Each row has a hidden stage along a path, written after it and counted from one end. A new block has a new path.
-30 129 24 4 -107 -118 -205 272 45 112 100 -191 -132 41 -113 -65 -269 89
 -188 -23 77 124 9 253 72 -35 135 5 -7 -124 34 -71 193 -203 -133 113 55
 -30 -77 -113 -1 143 -51 29 -43 -67 | 21
313 -127 -71 -50 10 35 -80 -210 177 -159 -91 70 66 -61 -56 -6 80 -275
 -310 -41 246 -39 236 -37 66 96 -397 155 -17 -86 -89 53 136 -13 -340 -22
 -153 81 189 105 -64 11 -131 -330 37 -82 | 38
-25 -27 80 3 117 9 8 -173 148 -131 -34 -13 231 107 69 -38 56 124 -133
 -145 77 -94 28 62 133 -25 22 -159 2 -15 58 30 -271 -195 -195 -45 -40 5
 41 67 -258 134 161 -236 120 -64 | 32
-55 48 203 163 23 -74 -111 34 20 67 -220 -149 -106 81 -125 156 -36 -226
 -1 93 204 -82 197 -25 -326 -209 -282 -100 -218 52 -67 105 268 -108 45
 -387 44 370 164 -70 351 -180 -118 -278 154 11 | 42
-92 382 0 228 195 28 -101 116 270 -30 432 328 151 109 -233 -125 -270 119
 -110 153 138 -28 -189 -178 220 47 140 -164 335 -115 63 -55 -228 -382
 -249 234 115 -395 178 -239 -80 185 304 21 108 -186 | 1
122 371 50 89 216 -17 -5 104 112 -4 -248 320 -109 -160 -199 -200 64 -18
 243 270 -117 -95 131 -161 -165 -155 82 286 75 2 14 46 -117 -285 -25
 -175 299 92 374 -249 446 -158 367 -168 -222 -68 | 28
172 -251 271 331 124 -142 -238 192 121 -150 -372 -45 -313 15 -130 -58
 -22 -315 -116 131 292 -272 297 -19 -243 -250 -90 -11 -253 64 -148 -103
 226 -211 -194 -278 -84 50 135 -22 268 -70 -155 -371 328 390 | 22
18 207 -204 -96 -98 139 39 186 -131 200 305 -160 31 -106 98 167 -106 5
 -52 -100 -78 96 -199 194 50 49 86 -218 272 -37 2 133 75 -261 -151 -68
 77 -27 175 -149 -35 12 168 111 -392 -169 | 3
20 160 -101 -220 -131 -1 -39 -55 40 -19 128 -61 143 -15 -65 33 -94 -52
 -242 -7 96 158 51 81 171 134 -141 47 59 -145 46 54 166 51 -147 154 -9
 125 -15 0 -113 53 -113 -6 -106 -285 | 40
41 -45 -157 -203 39 107 138 -142 -97 -136 -124 233 33 38 20 -196 133 175
 86 70 68 -72 82 -18 211 15 67 27 45 -5 101 -50 -157 -5 -142 122 -38 42
 163 -56 -197 19 123 -64 -80 -66 | 11
49 -304 289 245 33 -165 -208 135 -4 -44 -219 -223 -452 379 -92 -155 -214
 39 73 141 440 -140 158 20 -213 -215 -137 29 -280 144 -137 -183 105 -36
 -131 -154 103 5 122 -70 -41 -49 -146 -198 413 276 | 9
2 180 -110 -62 25 -120 -201 242 136 45 95 -129 -72 -231 156 87 -7 -161
 -16 -154 -187 -179 -122 196 -246 -219 83 -44 33 -93 -161 161 161 -161
 -71 1 -113 -270 31 -133 194 -11 121 -205 -356 -1 | 1
163 56 -177 -61 -118 48 -195 148 10 96 162 -37 -66 -162 -71 -132 -57 58
 -231 -98 61 174 40 159 273 145 90 55 241 -142 38 -77 -72 -158 -206 122
 39 -114 102 -144 -95 211 100 105 -180 -124 | 28
-42 -58 15 195 -1 41 -166 88 125 -53 116 62 -172 76 -24 -25 -25 -101 -31
 148 206 -137 -31 -151 6 -76 -106 -94 86 44 -157 -73 -76 -26 -59 -9 -69
 -197 216 -159 57 14 68 -17 102 13 | 0
-121 241 -204 -144 -102 -72 -150 265 79 -28 204 11 37 -143 -31 -113 -69
 98 -116 10 -155 30 -200 37 155 -2 289 -60 239 -149 -18 -59 -82 -128 -23
 364 -36 -278 -71 -256 -19 192 149 156 -282 -186 | 17
-45 21 94 4 110 -113 -242 40 -15 -224 -284 167 -10 78 -213 -338 -63 148
 48 148 136 -36 303 -77 215 21 175 63 -135 9 224 -99 -170 36 -14 67 269
 41 -4 -125 -77 20 -14 16 215 126 | 43
67 343 -34 -329 90 -22 161 -165 69 -59 21 127 191 110 -46 -192 -139 275
 12 37 -47 148 58 156 190 107 60 314 21 -132 197 67 -12 -71 -268 219 239
 99 35 56 -248 11 150 -96 -195 -318 | 31
425 44 63 420 209 102 -60 295 120 226 84 96 -189 -380 -41 92 112 -421
 -128 -75 69 -257 143 45 -443 -333 -117 7 218 -140 -196 32 144 -613 -342
 -509 -160 -191 540 -113 532 -39 264 -561 -51 149 | 17
241 -106 254 132 189 48 89 -71 -46 25 -249 18 -145 -84 105 -144 257 -18
 222 -6 117 -229 259 -10 -265 -299 -71 165 -30 38 -45 -39 -322 -86 -78
 -502 116 65 425 2 136 -129 303 -439 135 107 | 38
65 167 129 -55 115 -171 -205 109 -59 101 -348 107 -252 -150 -146 -301 49
 114 227 36 35 -34 380 180 -142 -251 130 309 -202 -107 149 -36 17 -5 64
 -174 188 137 112 -155 305 -64 108 -242 -1 71 | 39
-138 -216 311 221 89 -26 -207 159 -106 -94 -190 -65 -247 234 -29 -103
 -59 -53 57 222 229 -82 414 5 -173 -164 -24 52 -272 77 82 -139 189 120
 -12 -238 125 105 57 55 118 -151 -197 -55 456 290 | 37
427 102 -97 -109 112 10 32 55 -191 203 -194 51 -132 -338 -135 -11 61
 -152 -61 -178 185 33 220 312 -41 -39 37 -44 91 -129 87 85 239 -409 -387
 -284 -11 259 255 -106 152 15 86 -348 -191 105 | 26
149 -27 -160 53 -128 -128 -480 148 221 -107 -105 -51 -55 -276 -177 -43
 22 -302 -360 -75 94 -11 118 -51 120 74 -131 -19 46 -94 -134 18 54 -71
 -60 81 -102 -75 18 -204 172 147 -113 -54 -118 -2 | 40
-63 25 194 -71 -56 -46 -97 66 -104 132 -99 -217 -42 61 70 -156 -73 263
 39 -124 2 59 301 367 39 -171 126 158 -232 -97 229 -30 -38 40 52 -209
 182 155 -16 79 -67 7 11 -125 71 -44 | 43
179 -110 -183 107 -174 200 18 130 206 -115 162 -274 126 -112 227 355 54
 -450 -374 -11 -184 -111 -181 -101 -145 51 -320 -74 192 70 -343 188 170
 -256 -218 -156 -140 -52 274 61 107 -104 -1 -79 -411 -143 | 18
172 202 -27 -32 101 -21 26 93 -109 197 -99 158 -182 -67 -209 -153 -88
 101 91 30 171 28 154 184 -40 -129 70 75 16 -118 120 -22 156 -320 -211
 -102 76 145 233 -180 159 8 128 -232 -72 -26 | 13
-84 70 1 87 27 107 -129 73 -47 87 170 202 -171 263 -151 -291 -237 351 72
 177 209 134 172 70 292 65 91 146 33 -39 222 -158 -79 -41 -122 114 229
 -103 177 -112 -152 70 95 175 145 -72 | 2
169 -289 -24 -7 18 -75 -175 77 -4 -238 -202 -262 -44 -200 213 135 262
 -447 -89 -118 34 -306 44 -116 -344 -140 -178 -173 -1 95 -294 102 15 55
 -92 -223 -138 -92 128 -37 75 -115 -72 -287 -45 235 | 42
13 -183 19 -97 62 -12 -58 86 -180 -50 -144 -266 -32 -119 269 209 199
 -301 -4 -160 -26 -184 176 173 -404 -197 -81 -174 -120 25 -84 152 307 27
 -109 -305 -146 99 39 91 112 -173 -130 -286 -29 223 | 38
-100 117 -18 -262 -18 82 205 -71 -104 24 32 -34 57 64 168 -6 72 147 94
 32 -85 33 38 156 -31 -73 41 104 6 -55 73 35 49 62 -65 10 5 143 68 63
 -81 -69 99 -59 -151 -206 | 27
-107 73 -88 -123 -41 5 7 21 296 -196 329 -212 182 135 333 257 -106 -224
 -196 -16 -194 -166 -233 29 -222 -60 -238 53 -6 -30 -258 213 293 51 -203
 192 -174 -299 -19 171 -120 -112 -71 -155 -270 -214 | 1
365 -295 55 85 162 -52 -72 4 -37 -159 -536 44 -291 -208 -11 -2 276 -442
 23 39 224 -324 317 -43 -341 -216 -199 15 -167 98 -203 34 220 -135 -239
 -379 -166 193 296 -31 309 -185 -74 -491 52 387 | 25
-144 238 90 46 264 1 50 -42 56 90 129 339 -46 97 -14 -284 42 369 316 45
 80 -172 2 9 -37 -284 207 30 96 -104 117 -95 -370 -141 -37 26 26 -271
 231 -180 -16 82 439 -239 140 -104 | 2
61 397 11 -317 130 2 340 -121 -100 -83 -37 235 114 135 -166 -181 -151
 225 148 259 87 124 -7 -6 171 105 140 166 107 -56 198 -1 13 -105 -273
 192 303 228 119 -63 -187 -73 159 -13 -113 -248 | 25
63 -146 -64 95 -40 124 -74 49 5 -39 -45 19 -194 -41 91 51 115 -202 21
 111 95 -160 70 -76 -75 -87 -175 -19 18 89 -161 20 44 13 -50 -178 -89
 -18 296 -78 146 -121 30 -69 -89 59 | 1
-115 26 102 58 177 101 160 -134 -3 -84 128 98 146 327 29 -22 -117 204 44
 50 212 -100 -43 -2 119 -27 35 -250 30 55 117 0 -150 -197 -247 -32 58
 -23 143 28 -319 19 144 -123 224 -30 | 3
221 172 -36 -56 -128 16 63 144 -73 75 -20 -34 -139 -32 -224 -99 -201 35
 -89 164 180 160 -33 45 226 105 58 53 156 -27 17 -79 26 -240 -198 12 222
 187 199 -196 -17 36 70 88 -181 -144 | 17
208 -207 -190 -153 -161 29 -71 0 -20 -82 -246 -21 -191 -141 36 -73 151
 -139 -101 9 75 -72 151 69 62 -28 -141 145 -70 -12 -121 -24 132 52 -103
 14 -183 105 146 -47 47 -17 -95 -125 -221 5 | 14
-154 186 169 208 204 -77 -118 172 78 141 64 24 -167 177 -34 -34 -164 99
 187 56 64 -148 44 98 -329 -316 33 -26 -104 -16 6 37 118 -261 -58 -171
 88 -111 166 -126 218 -75 162 -254 110 44 | 3
26 55 187 124 4 -145 -188 97 156 -23 -211 -140 -187 139 -143 -72 -163
 -17 -42 120 139 -5 116 34 -94 -94 -86 126 -171 50 -69 -15 88 -144 -65
 -116 178 157 79 -82 140 -38 -15 -126 59 5 | 29
190 -100 -68 -118 46 75 86 -26 -148 -19 -37 117 -228 85 8 -157 12 14 114
 132 221 -48 165 24 -61 -47 -122 206 7 -15 -13 -77 143 54 -253 14 9 -8
 268 -26 -76 -100 -8 -148 9 24 | 8
-287 -20 17 105 -90 84 -123 157 108 9 381 -268 110 172 204 165 -69 16
 -212 -52 -71 15 -142 43 -59 -33 -9 -207 138 -23 -87 -3 -15 -72 -38 43
 -87 -202 -20 19 -104 98 37 100 42 -150 | 29
-74 85 -104 -139 -57 27 27 38 10 -72 -35 50 -2 -63 33 -35 105 -7 -3 98
 -57 -43 -31 -34 32 -47 56 0 85 -30 -46 -12 -25 -7 -8 100 -73 32 77 -115
 56 4 93 6 -174 -136 | 23
174 -421 143 124 -32 -146 -314 170 -52 -55 -288 -486 -326 -50 192 137
 125 -397 -63 -156 171 -232 208 94 -507 -252 -276 -62 -234 121 -302 57
 236 61 -69 -416 -84 34 111 17 172 -152 -214 -348 109 355 | 40
310 4 -141 -324 -56 -61 77 -229 65 -294 -338 15 63 -181 -16 16 195 -347
 -76 93 89 -104 64 -189 -25 82 -331 171 -17 33 -195 145 72 163 -154 22
 -19 251 173 -29 11 -165 -84 -243 -278 -133 | 41
-200 174 56 -155 -218 -180 -258 119 51 32 -12 -157 -79 17 -111 -218 -123
 258 -52 31 44 161 27 126 258 -20 178 94 -46 -114 80 -134 -184 169 198
 213 133 32 -166 -192 -65 177 19 182 -24 -229 | 39
-125 239 -178 -99 -36 94 -134 82 161 -75 246 -6 286 -39 111 6 -33 36
 -154 -23 -330 78 5 7 68 97 0 149 141 -105 71 149 -32 -43 -37 140 138
 -161 51 3 -16 -2 121 99 -322 -298 | 40
-144 -10 165 -10 -22 -114 -90 -46 107 -81 -38 -117 -5 180 -41 -25 -69 48
 -124 28 224 -21 38 47 48 -74 -36 -108 -104 -29 -23 -74 -7 15 -61 55 -74
 85 -84 -10 -114 98 -65 -114 237 -66 | 32
-44 103 -122 26 -151 -47 -385 268 107 133 224 -115 -16 -337 27 -92 92 -2
 -196 -208 -107 19 -9 111 90 -91 159 -49 233 -211 -42 -63 -254 -54 112
 56 -96 -315 23 -241 124 255 183 32 -162 -146 | 41
103 130 -154 -148 -132 -29 38 48 281 -115 112 -276 176 -203 210 307 78
 -381 -293 -97 -217 -125 -296 -9 -208 -46 -211 -46 152 -46 -361 221 155
 -161 -160 39 -216 -58 65 3 97 -29 50 -214 -474 -263 | 25
-202 -425 51 280 -163 -51 -443 276 96 -182 69 -228 -296 211 26 -90 -30
 -75 -212 120 240 -103 0 -176 26 -39 -19 -191 17 104 -232 -275 -106 123
 42 150 -149 -317 -36 -157 -77 165 -157 203 346 199 | 23
14 77 -129 148 33 54 -81 184 164 -105 56 155 45 -263 1 12 180 -199 -88
 60 -95 -248 -154 -218 -31 -141 102 -213 273 -28 -179 -12 -230 -282 -27
 -7 -177 -251 232 -257 225 75 270 -104 -176 -27 | 12
323 236 -15 -91 13 -49 193 -8 33 152 -133 -26 -139 -176 -65 -23 41 -38
 125 -6 78 -92 -133 46 -178 -196 -89 99 121 -33 -174 73 -91 -318 -150
 -210 68 147 373 -212 178 -55 314 -362 -337 -195 | 11
22 307 28 186 77 -126 -146 296 225 66 7 53 -61 -278 -133 7 20 -170 -51
 34 -81 -184 -148 -63 -207 -268 153 -125 179 -102 -171 13 -77 -433 -13
 -82 -65 -157 170 -319 422 78 291 -229 -174 -56 | 20
-74 89 84 38 110 -173 -181 91 73 -192 -239 230 -186 -4 -204 -215 -41 -18
 115 232 220 -198 56 -121 104 -128 178 -101 -83 31 -5 -105 -73 -12 -6
 116 16 -59 20 -255 90 14 39 -58 138 160 | 1
-47 66 430 308 239 -199 -298 241 116 3 -243 91 -277 132 -206 -340 -187
 157 92 153 167 -100 418 156 -112 -298 230 233 -292 -67 177 -189 18 -178
 -66 -179 231 -41 30 -39 215 9 53 -242 428 260 | 31
207 -2 -158 -237 38 -50 138 -10 -29 -90 -127 -69 -64 -143 145 109 155
 -263 46 -37 -4 -216 -97 8 -340 -163 -159 -4 36 -3 -248 141 226 -82 -221
 -29 -181 13 183 -63 83 -139 29 -359 -305 -13 | 12
-77 59 30 -221 65 -63 103 -92 56 -70 -226 68 -49 81 158 -141 95 163 204
 30 -125 -186 143 175 -178 -296 6 289 -276 -56 23 48 91 75 1 22 -86 57
 45 77 46 -122 74 -333 -138 -94 | 10
